Below are the code and all the weights of a small trained network. Each question names an input and a class and asks about switching units off, where a switched-off unit gives its printed mean instead of its output.

import numpy as np


def w(rows, s, z=0):
    codes = np.array(rows[::2]) - 128.0
    scale = np.full(codes.shape[1], s)
    scale[-1] = z or s
    return codes * scale


def f(y):
    return y / 2 * (1 + np.tanh(0.7978845608 * (y + 0.044715 * y**3)))


def log_softmax(a):
    a = a - a.max(-1, keepdims=True)
    return a - np.log(np.exp(a).sum(-1, keepdims=True))


def net(x, mask):
    res = np.array(x, float).reshape(1, 7) / 4 @ E
    y = f(res @ A[0][:, :-1].T + A[0][:, -1])
    res = res + np.where(mask, y, B[0][:, -1]) @ B[0][:, :-1]
    return log_softmax(res[-1] @ U[:, :-1].T + U[:, -1])


A, B = {}, {}
E = w([
[111,139,132,110,90],'x0',
[185,79,149,209,2],'x1',
[129,123,132,125,130],'x2',
[86,185,213,195,168],'x3',
[55,20,98,161,144],'x4',
[124,131,127,126,121],'x5',
[136,127,122,138,145],'x6',
],0.013)
A[0] = w([
[66,42,92,138,141,255],'neuron 0',
[94,204,158,117,164,211],'neuron 1',
[209,128,195,185,77,228],'neuron 2',
[48,111,179,181,140,89],'neuron 3',
[110,73,149,154,136,208],'neuron 4',
[128,166,149,81,201,255],'neuron 5',
[137,74,67,162,98,101],'neuron 6',
[51,120,123,162,124,112],'neuron 7',
[154,145,177,153,150,144],'neuron 8',
[54,109,70,64,171,173],'neuron 9',
[68,119,168,166,136,82],'neuron 10',
[152,183,161,103,137,196],'neuron 11',
[128,112,184,184,172,160],'neuron 12',
[146,198,179,160,135,111],'neuron 13',
[96,162,210,123,136,188],'neuron 14',
[125,159,202,105,134,138],'neuron 15',
[253,175,88,74,121,188],'neuron 16',
[159,119,79,218,64,168],'neuron 17',
[107,179,79,132,143,90],'neuron 18',
[143,145,180,131,144,120],'neuron 19',
[114,132,143,107,165,237],'neuron 20',
[128,109,158,157,170,123],'neuron 21',
[144,171,98,95,152,233],'neuron 22',
[164,142,250,123,124,215],'neuron 23',
],0.015,0.0047)
B[0] = w([
[119,83,170,21,128,240],'neuron 0',
[73,108,92,147,131,232],'neuron 1',
[185,86,157,217,67,255],'neuron 2',
[205,159,8,159,7,205],'neuron 3',
[120,109,165,69,26,189],'neuron 4',
[66,179,104,86,118,243],'neuron 5',
[57,2,179,87,150,199],'neuron 6',
[192,131,85,81,89,178],'neuron 7',
[116,120,138,179,161,175],'neuron 8',
[157,133,116,33,190,225],'neuron 9',
[146,213,57,140,29,181],'neuron 10',
[103,157,100,205,159,201],'neuron 11',
[137,162,118,159,71,196],'neuron 12',
[101,136,189,175,185,207],'neuron 13',
[95,141,110,160,168,207],'neuron 14',
[59,131,141,162,156,184],'neuron 15',
[170,140,13,131,18,239],'neuron 16',
[134,77,201,183,129,237],'neuron 17',
[83,121,199,97,154,158],'neuron 18',
[85,127,166,188,160,165],'neuron 19',
[68,224,48,115,184,186],'neuron 20',
[123,171,110,92,101,164],'neuron 21',
[82,177,46,103,92,197],'neuron 22',
[127,153,129,229,125,216],'neuron 23',
],0.0076,0.016)
U = w([
[108,186,42,71,52,213],'0',
[230,103,129,151,2,209],'1',
[31,145,134,144,149,73],'2',
[174,153,250,202,100,3],'3',
[140,107,138,4,168,92],'4',
[95,52,251,98,79,134],'5',
],0.0091,0.003)

Each question gives the input, the list of numbers given to net, and the class t.
The units are the neurons (one row each of A and B). Each row of codes is followed by its name. A weight is (code - 128) times the scale printed after its matrix; where a second scale follows, it is the last column's (A, B and U).
mask holds one flag per neuron, in row order. A switched-off neuron (its flag False) gives its mean, the last column of its row in B, instead of its output. The means were averaged over made-up inputs and are rounded, as every weight is.
A unit's drop is (log p(t) with every unit on - log p(t) with that unit switched off) / (log p(t) with every unit on - log p(t) with every unit switched off).
The circuit of an input: a set's keep is (log p(t) with only the set's units on - log p(t) with every unit switched off) / (log p(t) with every unit on - log p(t) with every unit switched off). Starting from the 12 units with the biggest drops (on a tie, the unit counted first), units are removed one at a time, each time the one whose removal leaves the highest keep (on an exact tie, the one counted first), for as long as the keep stays at least 0.8.
circuit, biggest first: the units of the circuit, biggest drop first
unit that matters most: the unit with the biggest drop
top k neurons: the k neurons with the biggest drops, biggest first
drop when u is switched off: that unit's drop, to one decimal
input [6,-5,7,2,7,0,-3], class 0: circuit, biggest first => neuron 3
input [-7,0,-3,2,7,-4,-6], class 0: top 2 neurons => neuron 2; neuron 17
input [5,1,-7,-7,2,-1,6], class 5: circuit, biggest first => neuron 6; neuron 3
input [-3,8,-1,0,6,0,-6], class 5: top 2 neurons => neuron 6; neuron 16
input [4,7,5,1,-3,0,0], class 3: top 2 neurons => neuron 3; neuron 17
input [-8,-4,-8,1,-1,8,6], class 2: top 2 neurons => neuron 3; neuron 16
input [5,-8,-1,8,2,2,-6], class 0: top 3 neurons => neuron 3; neuron 10; neuron 7
input [8,4,-4,-7,1,1,-3], class 5: top 2 neurons => neuron 6; neuron 3
input [8,7,5,-1,3,-4,-5], class 5: circuit, biggest first => neuron 6; neuron 16
input [5,1,5,-6,-4,3,-4], class 1: top 2 neurons => neuron 5; neuron 20
input [-8,-4,-1,0,1,-1,-1], class 4: top 2 neurons => neuron 16; neuron 3
input [-1,-3,-4,1,0,-4,-3], class 2: top 3 neurons => neuron 16; neuron 3; neuron 10
input [-5,-4,1,1,-2,1,1], class 2: top 2 neurons => neuron 3; neuron 10
input [7,5,0,0,1,-2,1], class 5: unit that matters most => neuron 16
input [2,6,-2,3,-1,-7,0], class 3: drop when neuron 16 is switched off => 0.1
input [6,1,8,3,1,5,4], class 1: drop when neuron 5 is switched off => 0.2
input [7,-6,-8,-1,7,2,-6], class 4: top 2 neurons => neuron 9; neuron 0
input [-7,1,6,1,-6,-5,6], class 3: drop when neuron 13 is switched off => 0.4
input [8,-8,8,2,0,-6,-4], class 2: drop when neuron 13 is switched off => -0.2
input [1,1,-4,-5,-8,-5,-8], class 1: unit that matters most => neuron 20
